Below are the code and all the weights of a small trained network. Each question names an input and a class and asks about switching units off, where a switched-off unit gives its printed mean instead of its output.

import numpy as np


def w(rows, s, z=0):
    codes = np.array(rows[::2]) - 128.0
    scale = np.full(codes.shape[1], s)
    scale[-1] = z or s
    return codes * scale


def norm(h):
    return h / np.sqrt((h * h).mean(-1, keepdims=True) + 1e-5)


def f(y):
    return y / 2 * (1 + np.tanh(0.7978845608 * (y + 0.044715 * y**3)))


def log_softmax(a):
    a = a - a.max(-1, keepdims=True)
    return a - np.log(np.exp(a).sum(-1, keepdims=True))


def net(x, mask):
    res = np.array(x, float).reshape(1, 7) / 4 @ E
    u = 0
    for l in range(4):
        y = f(norm(res) @ A[l][:, :-1].T + A[l][:, -1])
        res = res + np.where(mask[u : u + 10], y, B[l][:, -1]) @ B[l][:, :-1]
        u += 10
    return log_softmax(norm(res)[-1] @ U[:, :-1].T + U[:, -1])


A, B = {}, {}
E = w([
[124,144,59,131,125,204],'x0',
[169,111,132,84,95,213],'x1',
[116,151,48,92,121,59],'x2',
[208,50,141,226,156,227],'x3',
[3,157,166,162,94,132],'x4',
[165,250,140,170,66,80],'x5',
[103,48,130,153,6,59],'x6',
],0.0069)
A[0] = w([
[169,197,168,90,254,164,55],'L0N1',
[142,146,63,162,161,71,136],'L0N2',
[176,111,148,63,104,189,88],'L0N3',
[115,115,65,210,64,160,241],'L0N4',
[118,90,157,137,68,124,70],'L0N5',
[169,132,119,69,92,54,82],'L0N6',
[192,157,116,90,169,89,122],'L0N7',
[199,215,74,165,155,89,117],'L0N8',
[156,174,98,189,155,129,58],'L0N9',
[175,169,97,35,73,170,8],'L0N10',
],0.0091,0.0018)
B[0] = w([
[121,152,158,94,117,109,253],'L0N1',
[168,96,160,133,160,158,176],'L0N2',
[52,112,58,88,79,154,182],'L0N3',
[110,193,176,118,122,105,209],'L0N4',
[137,129,106,126,151,87,156],'L0N5',
[173,132,153,179,201,201,194],'L0N6',
[85,192,133,139,142,177,185],'L0N7',
[165,110,69,152,189,177,226],'L0N8',
[116,148,68,96,127,124,159],'L0N9',
[161,74,2,112,71,51,184],'L0N10',
],0.0091,0.0045)
A[1] = w([
[125,103,59,95,121,98,121],'L1N1',
[149,117,88,63,228,76,200],'L1N2',
[138,140,188,232,128,124,134],'L1N3',
[9,141,125,109,121,151,108],'L1N4',
[182,147,115,105,155,103,6],'L1N5',
[174,94,144,63,86,144,237],'L1N6',
[173,127,126,97,84,91,207],'L1N7',
[31,130,90,165,109,91,149],'L1N8',
[173,215,75,90,173,128,154],'L1N9',
[109,116,175,101,121,187,174],'L1N10',
],0.011,0.0026)
B[1] = w([
[115,148,131,177,70,172,172],'L1N1',
[73,148,220,168,22,90,226],'L1N2',
[76,77,153,90,57,113,196],'L1N3',
[214,116,71,48,77,138,182],'L1N4',
[117,200,64,105,161,152,145],'L1N5',
[69,172,51,151,72,38,184],'L1N6',
[109,92,7,242,166,100,168],'L1N7',
[109,145,182,21,127,147,181],'L1N8',
[107,188,138,218,70,156,253],'L1N9',
[98,88,98,3,149,171,162],'L1N10',
],0.0069,0.0068)
A[2] = w([
[118,171,206,36,99,105,129],'L2N1',
[132,81,112,52,200,166,75],'L2N2',
[143,10,131,164,124,39,124],'L2N3',
[116,40,94,81,98,96,250],'L2N4',
[172,220,127,163,195,120,189],'L2N5',
[72,132,103,89,105,91,159],'L2N6',
[254,186,93,138,149,218,80],'L2N7',
[179,203,140,171,83,193,142],'L2N8',
[114,134,152,204,99,17,164],'L2N9',
[106,135,168,65,160,95,92],'L2N10',
],0.0092,0.0024)
B[2] = w([
[113,71,161,179,108,117,235],'L2N1',
[222,176,136,89,184,189,150],'L2N2',
[95,127,110,222,215,132,209],'L2N3',
[104,210,127,153,153,179,251],'L2N4',
[39,201,186,179,153,255,214],'L2N5',
[98,79,207,119,145,144,212],'L2N6',
[163,179,105,144,78,109,206],'L2N7',
[82,158,155,193,125,115,255],'L2N8',
[125,115,94,138,206,162,248],'L2N9',
[128,80,162,119,129,135,160],'L2N10',
],0.0082,0.0052)
A[3] = w([
[107,106,137,218,125,102,197],'L3N1',
[226,184,114,159,113,162,122],'L3N2',
[134,163,240,38,117,47,151],'L3N3',
[82,192,192,94,171,115,18],'L3N4',
[171,151,38,143,159,167,73],'L3N5',
[178,247,145,135,124,55,190],'L3N6',
[165,81,32,75,159,172,149],'L3N7',
[97,148,170,224,178,87,225],'L3N8',
[89,119,211,98,108,203,190],'L3N9',
[199,88,90,118,2,168,253],'L3N10',
],0.01,0.0025)
B[3] = w([
[84,86,135,87,214,111,214],'L3N1',
[80,132,176,56,147,135,166],'L3N2',
[88,65,244,159,142,99,177],'L3N3',
[149,72,115,197,16,113,159],'L3N4',
[80,106,145,81,96,66,161],'L3N5',
[73,136,135,180,166,254,175],'L3N6',
[188,193,10,83,90,99,150],'L3N7',
[180,56,93,97,176,172,254],'L3N8',
[141,146,197,13,72,196,223],'L3N9',
[168,150,192,191,140,37,175],'L3N10',
],0.0076,0.0085)
U = w([
[221,153,110,23,94,162,28],'0',
[154,159,75,142,46,42,43],'1',
[137,63,118,150,193,89,162],'2',
[107,198,164,166,109,210,252],'3',
[121,77,250,73,73,117,150],'4',
],0.016,0.0032)

Each question gives the input, the list of numbers given to net, and the class t.
The units are the neurons (one row each of A and B). Each row of codes is followed by its name. A weight is (code - 128) times the scale printed after its matrix; where a second scale follows, it is the last column's (A, B and U).
mask holds one flag per neuron, layer by layer. A switched-off neuron (its flag False) gives its mean, the last column of its row in B, instead of its output. The means were averaged over made-up inputs and are rounded, as every weight is.
A unit's drop is (log p(t) with every unit on - log p(t) with that unit switched off) / (log p(t) with every unit on - log p(t) with every unit switched off).
unit that matters most: the unit with the biggest drop
top k neurons: the k neurons with the biggest drops, biggest first
top k neurons in layer l: the k neurons of layer l with the biggest drops, biggest first
drop of u: that unit's drop, to one decimal
input [2,7,-5,8,-2,0,3], class 0: top 4 neurons : [L1N10 L1N9 L1N2 L0N10]
input [-5,4,-8,6,-7,2,-1], class 0: top neuron in layer 3 : [L3N7]
input [5,5,-3,-3,-2,6,8], class 2: top 2 neurons : [L1N7 L1N4]
input [7,-1,6,0,-1,-3,6], class 2: top 2 neurons : [L0N7 L1N7]
input [5,4,0,4,-3,-4,-6], class 0: top 2 neurons : [L0N3 L1N10]
input [-2,6,4,4,1,-3,2], class 1: top 3 neurons in layer 0 : [L0N3 L0N7 L0N6]
input [-3,2,-6,4,-3,-5,5], class 2: top 3 neurons : [L2N3 L0N7 L1N6]
input [-8,-3,1,-4,3,-5,6], class 2: top 3 neurons : [L2N3 L0N7 L0N3]
input [5,8,7,-1,6,-1,6], class 1: top 2 neurons : [L0N10 L1N7]
input [-3,1,6,-8,-6,0,6], class 2: top 2 neurons : [L1N7 L2N9]
input [-5,-4,-6,6,-3,-8,-2], class 0: top 2 neurons in layer 2 : [L2N2 L2N8]
input [6,5,5,5,-3,-3,-4], class 1: top 2 neurons : [L0N3 L2N5]
input [0,-8,-6,2,-3,-8,-8], class 4: top 2 neurons : [L1N2 L0N1]
input [7,5,-3,-4,-1,-7,-5], class 0: unit that matters most : L0N3
input [-4,2,-6,8,2,1,-6], class 4: top 2 neurons in layer 1 : [L1N7 L1N3]
input [7,7,-1,-5,-2,8,-1], class 1: drop of L0N10 : 0.9
input [2,7,-8,-3,1,4,1], class 1: drop of L0N10 : 0.2
input [-2,5,2,-3,7,-5,-5], class 4: drop of L3N3 : 0.3
input [7,7,5,3,-8,0,-3], class 1: drop of L0N10 : 0.2
input [-3,3,0,-6,5,5,3], class 4: unit that matters most : L1N8
